After every row comes roughly how far along a hidden order it lies, from 0 to 12.
[ 24  -1  -4  -2   2   0   5   2   0   0   1   0   1  -6  -4   2   9  -1
   9  -4   3   2  23  -3   2  -6   1   6   4   2   8  -2  -1   4   1   5
  -6  -1  -9   6 -14  -2   3   0   1   7   6   2   0   3  -3  -4  -3  -6
  -4] -> 0
[  7   1  -3  -3  -1   0   4   1   0   0   0  -1   1  -2  -3   1   2  -1
   8   0  -1   0  13  -3   2 -10   0   4   4   1   1  -2   3   5   2   5
  -2  -1 -11   2  -6  -1  -2 -12   0   2   3   1   0  -3  -1   0  -1  -3
  -4] -> 11
[ 18   0  -5  -3   0   0   4   3   0   0   1  -1   1  -4  -4   2   1  -1
  11  -1   0   0  11  -3   2 -12   0   5   6   2   4  -2   3   7   3   6
  -5   0 -11   4 -16   0   0  -8   0   4   5   2   1  -1  -2  -2  -2  -5
  -4] -> 3
[ 20  -1  -2  -3   3   0   4   1   2  -2   0   0   2 -10  -4   1  10  -1
  12  -3  -1   1  62  -2   2  -8   2   5   0   2  11  -1   1   4   1   4
  -4  -5 -10   7  15  -5   0  -7   1   2   5  -1  -3   1  -2   0  -2  -9
  -3] -> 0
[ 21   0  -3  -2   3   0   6   3   0  -1   1   0   1  -8  -4   2   3  -2
  16   0   0   0  35  -4   3 -12   0   3   5   3   5  -2   5   9   2   5
  -6   1 -14   5 -10  -2   0 -11   1   0   7   1   2   0  -2   2  -2  -5
   0] -> 0
[ 12   0  -4  -3  -1   0   5   1   1   0   0   0   1  -2  -4   1   4  -1
   8  -2  -1   0  11  -3   2 -10   0   5   5   2   2  -3   2   7   2   6
  -3  -1 -11   3  -6  -1  -1 -11   0   5   5   2  -1  -3  -1  -2  -1  -5
  -7] -> 7
[ 19   0  -3  -3   2   0   5   3   1  -1   1   0   1  -7  -5   2   4  -1
  13  -1  -1   0  35  -4   3 -16   0   7   5   3   3  -2   4   8   2   6
  -5   0 -15   5  -8  -1   0 -11   1   1   6   1   1  -1  -2   1  -2  -6
  -3] -> 1
[ 4  0 -3 -4 -2  0  4  0  1  0 -1 -1  1 -2 -3  1  4  0  4 -1 -1  0  3 -2
  1 -7  0  5  4  1  2 -2  1  2  2  4 -2 -3 -8  2 -2 -1 -1 -8  0  7  3  1
 -1 -3 -1 -3 -1 -4 -6] -> 12
[ 20   0  -4  -1   1   0   5   3  -1   0   2  -1   0  -2  -4   2   4  -1
   8  -2   2   1   0  -4   2  -9  -1   5   7   2   3  -2   1   6   2   5
  -6   2  -8   4 -25   0   2  -3   1   7   5   3   3   1  -2  -3  -3  -2
  -5] -> 2
[  5   0  -3  -3  -1   0   3   0   1  -1  -1  -1   1  -3  -3   1   3  -1
   6  -1  -2   0  16  -2   2 -10   0   5   4   1   2  -3   2   5   2   4
  -2  -2 -12   3   4  -1  -3 -14   0   2   2   1  -1  -4  -1  -1  -1  -4
  -5] -> 11
[ 26  -1  -3  -2   3   0   5   2   1  -1   0   0   2  -8  -5   2   8  -1
  11  -2   1   1  46  -3   2  -9   1   5   2   3   9  -2   2   5   2   4
  -5  -2 -10   7  -1  -3   1  -6   1   2   6   0  -1   2  -2   0  -2  -8
  -4] -> 0
[ 18  -2  -4  -4   1   0   5   1   2  -1   0   0   2  -8  -5   2  10  -1
  11  -3   0   1  48  -3   2 -10   1   7   2   3   9  -3   1   4   2   6
  -4  -4 -13   7   8  -4  -1  -7   1   5   6   0  -3   0  -3  -3  -2 -10
  -8] -> 1
[ 10   0  -4  -4  -1   0   4   1   1   0   0   0   2  -4  -4   1   6  -1
   5  -1  -1   0  13  -3   2 -10   0   7   4   2   3  -2   1   5   3   5
  -3  -2 -12   4  -2  -1  -1 -10   0   4   5   2  -2  -2  -1  -3  -1  -8
  -7] -> 6
[  4   0  -3  -4  -1   0   4   0   1   0  -1  -1   1  -2  -2   1   4  -1
   4  -1  -1   0  10  -2   1  -9   0   4   3   1   3  -2   1   3   2   3
  -2  -2 -11   3  -1  -1  -2 -11   0   4   2   1  -2  -4  -1  -2  -1  -5
  -6] -> 12
[  6   1  -3  -4   0   0   4   1   1  -1   0  -1   1  -4  -3   1   3  -1
   9   0  -2  -1  19  -3   2 -11   0   4   4   2   1  -3   5   7   3   5
  -2  -1 -14   3   1  -1  -3 -15   0   1   4   1   0  -4  -1   0  -1  -5
  -4] -> 9
[  6   0  -3  -3  -1   0   4   0   1  -1  -1  -1   2  -2  -3   1   5  -1
   5  -1  -2   0  21  -2   1 -10   0   6   3   2   4  -3   1   4   3   5
  -1  -3 -12   3   5  -2  -2 -12   0   5   3   1  -3  -4  -2  -3  -1  -6
  -7] -> 10
[  6   0  -4  -3  -1   0   5   1   1  -1   0  -1   2  -3  -3   1   7  -1
   4  -2  -1   0  10  -2   1  -9   0   6   4   2   3  -3   1   5   2   6
  -3  -2 -10   4  -2  -1  -1 -10   0   6   4   2  -1  -3  -2  -3  -1  -6
  -7] -> 9
[ 18  -1  -2  -2   4   0   3   2   1  -1   0   0   1 -10  -3   2   6  -1
  14  -1   0   0  57  -2   2  -7   1   2   1   2   9  -1   2   6   1   2
  -5  -3  -9   7   5  -3   0  -4   2   0   5  -2   0   2  -2   2  -2  -6
   0] -> 1
[ 14  -1  -4  -3  -1   0   5   1   1   0   0   0   2  -4  -5   2   6  -1
   8  -2   0   1  21  -3   2 -10   0   7   4   2   4  -2   1   5   3   6
  -4  -2 -13   4  -4  -2  -1  -8   0   6   5   2  -2  -2  -2  -3  -2  -7
  -8] -> 4
[ 11   0  -4  -3  -1   0   5   1   0   0   0  -1   1  -2  -4   1   6   0
   4  -3   0   1   3  -3   1  -8   0   7   4   2   3  -2   0   3   2   5
  -3  -1 -10   4  -8  -1   0  -6   0   8   4   2  -1  -2  -2  -4  -2  -5
  -8] -> 8
[20 -1 -2 -2  4  0  4  2  1 -1  1  0  1 -8 -2  2  7 -1 11 -3  1  1 43 -2
  2 -7  1  4  1  2 10 -1  1  4  0  3 -5 -4 -8  7 -1 -3  1 -1  1  2  5  0
 -1  3 -2  0 -2 -6 -1] -> 1
[ 22  -1  -3  -2   3   0   4   2   1  -1   1   0   1  -9  -2   2   7  -1
  13  -2   0   1  48  -3   3 -11   1   4   2   3   8  -1   2   5   1   4
  -5  -2 -11   7  -1  -3   1  -6   1   2   6   0   0   2  -2   0  -2  -6
  -2] -> 0
[ 14   0  -3  -5   1   0   5   1   3  -2  -1   0   3 -10  -6   1   8  -2
  12  -1  -3  -1  63  -3   2 -13   1   7   2   3   8  -3   4   7   4   6
  -3  -6 -19   7  22  -4  -4 -16   0   0   6  -1  -5  -4  -2  -1  -1 -13
  -8] -> 2
[ 12   0  -4  -4   0   0   6   2   1   0   0   0   1  -4  -4   2   4  -1
   7  -1  -1   0  24  -3   2 -12   0   6   5   2  -3  -2   3   6   3   6
  -3  -1 -13   4  -5  -1  -1 -12   0   3   5   1  -1  -2  -2  -1  -1  -6
  -6] -> 5

Next part:
[ -2   5  10  14 -16  -7  -8   3   1 -12  10  11   9  -1   9  -6  10  -8
   3 -14  -4  -1  22  -5   9 -15  -6  -2 -12   7  -4] -> 4
[ -7 -16  16 -10  -2  25  12 -15 -16  20   5 -28 -17   4 -11  -4 -31   4
 -29   3  -5  18 -17  12 -27  24  10 -20  28 -13 -37] -> 8
[ -5   4   6   8 -25  40 -10 -16   0   8  -5   2  -2 -16   3 -22 -23 -14
  -3   1 -14   9  21  -1  -4  18   0 -18  21  -6 -24] -> 11
[  8  14  -8  -6   5   2  -4  21  -7 -17   9  -5   0   5  -6  -7   2   1
  -6 -11   7  -7 -18  -2  12 -11 -13  -6 -19  31   9] -> 0
[  5  10  -3  -1 -11  15  -8   9  12   2  -7   5   2 -20  -4  11   1   8
   0  -1   3  -4   3  -6  10   4 -12  -5 -10  13   8] -> 4
[ -1 -10  -3  -9  -6  45   4 -15  26  13   2  -2   8 -20   0   1   5   6
  15   8   2   9   3 -11  -7  15   0 -10 -11 -15 -10] -> 12
[ -5   6 -15  -8   8  14   1   7   2  -7  -5   1   1   3  -4 -10   5  -1
   9  -2   5  -3  -3  -2   4   3   0   3 -15  10  15] -> 6
[-11 -10 -19 -16   3  16  12  -1   0   2 -12  -3   3  15  -1 -18   0 -10
  21   9  -4   0  -2   0  -9  14  14   8  -2 -32 -13] -> 12
[ -5  -9 -17 -16   1   0   9  14   8  -2  -5  -1   4  18  -2  -1  12  -2
  18   8   4  -7   0  -5 -10   9   6  13 -19 -20  -8] -> 8
[ -2  -3   2  -6   0  -2   5  11 -12   1   1 -13  -9  16  -8   2  -9   3
 -14  -4   3  -3 -12   7  -7   3  -1  -1  -4   7  -9] -> 2
[-12   3 -13  -4  19  12   4   8   9  -6  -5  -3  -2   1  -6  -6  16   7
  12  -3  11   1  -4  -2   7  -1  -4   0 -21  22  49] -> 4
[ -3  -7   4  -5 -26  31  -8  -5  25  27 -22   6   0 -26  -1  21   0  12
   6  17  -5   2  25  -4 -12  24   1  -3  13 -17  -9] -> 12
[ -1  15 -17  -5   3  29  -8   5  20  -5 -10  12   6 -22  -3  -5   9   4
  20   4   7  -4   2  -9  16   0 -11  -4 -26  13  30] -> 7
[-10  19 -19  -8 -22  49 -15   3  13  12 -34  10  -4 -25  -4 -19 -15  -9
  20  18  -9  -2  21   2   4  33  -7  -6  16  -9   9] -> 12
[ -9  -9   1  -6   1  -8   9  11  -7 -14  -1  -7   3  32   0 -11  10  -3
   1 -11   1  -1  -1  -2 -10 -10   3   2 -14  -4  -4] -> 5
[  8  10   6   7  -6  -2  -9  11 -10 -21  15   3   5   0  -1 -13   0  -3
 -10 -19   4  -3  -5  -8  18 -13 -17 -12 -19  35  -2] -> 0
[-10  -5   6   2  14  21   4 -14   2   5   2  -3   1   1   4 -17 -10  -9
   3  -1  -8   8  10  -2 -11   6   4  -7  10 -11 -17] -> 11
[ -2   3   0  -9 -24  37 -11  -2  10  27 -17  -8  -9 -21 -10  14 -19  12
  -6  17  -4   2   8   4 -13  32  -6  -7  24  -9  -9] -> 9
[ 11   9   3   7   2 -17   1  11  -6 -20  14   6   9   7   6  -4   7  -7
  -1 -14   0  -7  -6  -7  19 -14  -8  -5 -18  10  -6] -> 2
[  0   7 -12  -2  -2  15  -7   7  27  -7  -2  18  11 -16   5   2  24   3
  29   2   6  -4  11 -16  13  -5  -7   3 -39   7  15] -> 8
[  1   3  -6  -8  -7  63   0 -10  25   3   9   3  10 -27  -2  -9   4   3
  13   0   1   9   0 -17   0  12  -8 -20 -25  -2 -16] -> 11
[  5   7  -7  -1  -5  10  -4   8  10 -11   3   4  10  -3   3  -8   8  -5
  10  -4   0  -5   2  -8   9  -3  -5  -2 -19   3  -2] -> 6
[  4   8  -3 -13 -15  15  -2  18  -3  -5   3 -15  -2   5  -7  -8 -10   2
 -16  -7   1  -5 -22  -3   0   5 -14 -14  -9  12 -25] -> 2
[  0   7  -1  -3 -14  -1  -8  12   0   8 -14  -3  -4  -5  -7   7  -6   4
  -7   5  -1  -2   5   3  -2  10  -3   5  10   6  -2] -> 5
[  6  11  -5  -2  -3  13  -6  15  11 -13  13   3   8   1  -4   1  11   4
   2  -8   8  -6  -3 -12  13  -9 -16  -2 -32  26  10] -> 2
[  5   8  -1  -5 -10  19  -9  18   7  -6   0  -2   2  -1  -7  11   6   7
  -3  -5   7  -8  -4  -4   5  -3 -15  -1 -20  19   6] -> 1
[ -6  -4   5  -3 -15  21  -6 -10  11  22 -16   4  -4 -24  -3  11  -6  12
   9  16  -2   6  19   0  -9  18   1   3  16  -7  -5] -> 11
[  0  -8   3   0 -18  14   4   0   0 -11   7   1  14  15   8 -23   2 -17
   6 -12  -6   3  10  -8  -8  -5   3  -5 -14 -15 -32] -> 8
[ -9  12 -11   3  -4  33  -5   3  12  -2  -9   8   6 -12  -2 -16   6  -1
  16  -1   5   1  11  -8  12   3  -9  -5 -20  19  34] -> 7
[  3  10   6   1  -4  32  -9  -3   2   5   4  -6  -6 -20  -9  -1 -10  13
 -12  -1   4   7  -8  -2   7   7 -14 -20  -1  31  11] -> 4
[  7  13  -8  -9 -11  26  -9  11   8   6 -12  -4  -4 -15 -12  11  -4  10
  -3   7   4  -6  -6  -3   5   8  -9  -4  -6  11   4] -> 4
[  6   0  -5   0  -7  32   0 -13  10   3   7   7   8 -10   4  -3  -4   1
   9   3  -4   6   1 -10   3  13  -1 -12 -10 -10 -21] -> 11
[ -3  -8 -11 -19  16  42   9  19  21  12   2 -10  -6 -17 -16  14   8  25
   2  11  16   8 -25  -3  -6  13  -7 -10 -16   9  21] -> 6
[ -3  -2  -9  -5 -12   3  -5  10  19   2  -7  12  11  -1   3   6  14   3
   8   3   1  -6  18  -9   2  -4  -1   9 -18 -13  -5] -> 8
[  1   0   5   3   9 -13   6  -8 -29  -2   4  -6 -13  16   0 -14 -28 -15
 -20  -2 -11   6 -19  14 -13   5  10  -7  36  -5 -24] -> 6
[ -6   1  -7  -5   6  63   4 -24  20   5   7   0   3 -30  -3 -18  -2   3
  15   2   2  17  -3 -11   4  14  -4 -22 -14   4   8] -> 12
[  7   2   2   6  -6   3  -6   7   0 -17  11   3   8   0   5 -14   2  -8
  -1 -15  -1  -2   0  -9  15 -10  -9  -9 -19  11 -14] -> 4
[ -3  -5  -2   7 -10   5   1   0   8 -10   3  14  16   5  14 -12  15 -13
  22  -7  -7  -3  23  -8   0  -9   5   9 -23 -19 -22] -> 9
[  0   0  28  -7 -20  47  -8 -11  16  24 -14  -2  -4 -31  -6  10 -15  10
  -6  17  -5   5   4  -2  -6  30  -3 -12  22 -11 -14] -> 11
[ -8   2  12   8 -24  49  -6 -23  -5  10  -3   1  -2 -19   3 -24 -27 -10
  -9   0 -15  15  16  -1  -5  14   0 -23  24  -7 -29] -> 12
[ 15  20  -5   8   8  -1  -9  16  -8 -18  21   7   4  -3   0  -5   2  -4
  -4 -11   4  -7 -14  -4  25 -16 -13  -5 -15  34  17] -> 0
[ -2   0  13   9 -15  34  -6 -17   5  11   1   1  -1 -19   2  -3  -4   3
  -6   0  -5   9  15  -1  -2   8  -2 -15  17   8  -7] -> 8
[-16   5 -13  -7 -11  47  -5   3  22   8 -17   4   0 -17  -5 -11   8   5
  19   6   4   3  14  -7   1  15  -8  -3 -13   9  26] -> 9
[ -3   1  14  17 -18  -2  -8   0   3 -16   6  14  15   2  14 -12  12 -11
   4 -17  -9  -1  28 -12   8 -16  -3   2 -17   5 -12] -> 5
[  0   0  -5   5   0   6   0  -6  11 -10   8  11  13  -3  10 -13  11  -6
  20  -6  -2   0   9 -10   7  -7   2   0 -25  -6  -3] -> 9
[ -1   2 -18 -14  12   4   5  11   4  -5  -5  -3   2   7  -5  -5   6   1
  10   2   8  -4 -19  -2   3   1  -2   3 -22   3  13] -> 5
[  9  18  -2   1  -3   1 -12  15   4 -14   4   5   5  -7  -4  -1   4   5
  -5 -12   5  -8  -4  -6  24  -8 -17  -3 -22  30  11] -> 0
[  3   6 -14 -17  -3  43   1  13  16   5  -5  -9  -3 -16 -13  12   0  14
   3  11   8  -1  -7  -6  -3  14  -9  -8 -12   3  -3] -> 7
[ 10   5   9  10 -21 -25  -9  17 -12 -23  13   5  10  15   7 -11   3 -12
 -11 -19  -3  -8   6  -6  10 -20  -6   0 -17   8 -25] -> 1
[-10 -22   2 -19 -33  13   6  14   7   7  -7 -15   2  19  -5   0   1   2
   0   0  -5  -2  14  -5 -30  14   9   1  -1 -40 -52] -> 9
[-11  -1  -3  -8 -17  -7   0  17  -3  -1 -18  -3  -4  14  -3  -3  -4  -7
   1   1  -4  -8  15   4 -13  10   5   9   7 -16 -18] -> 6
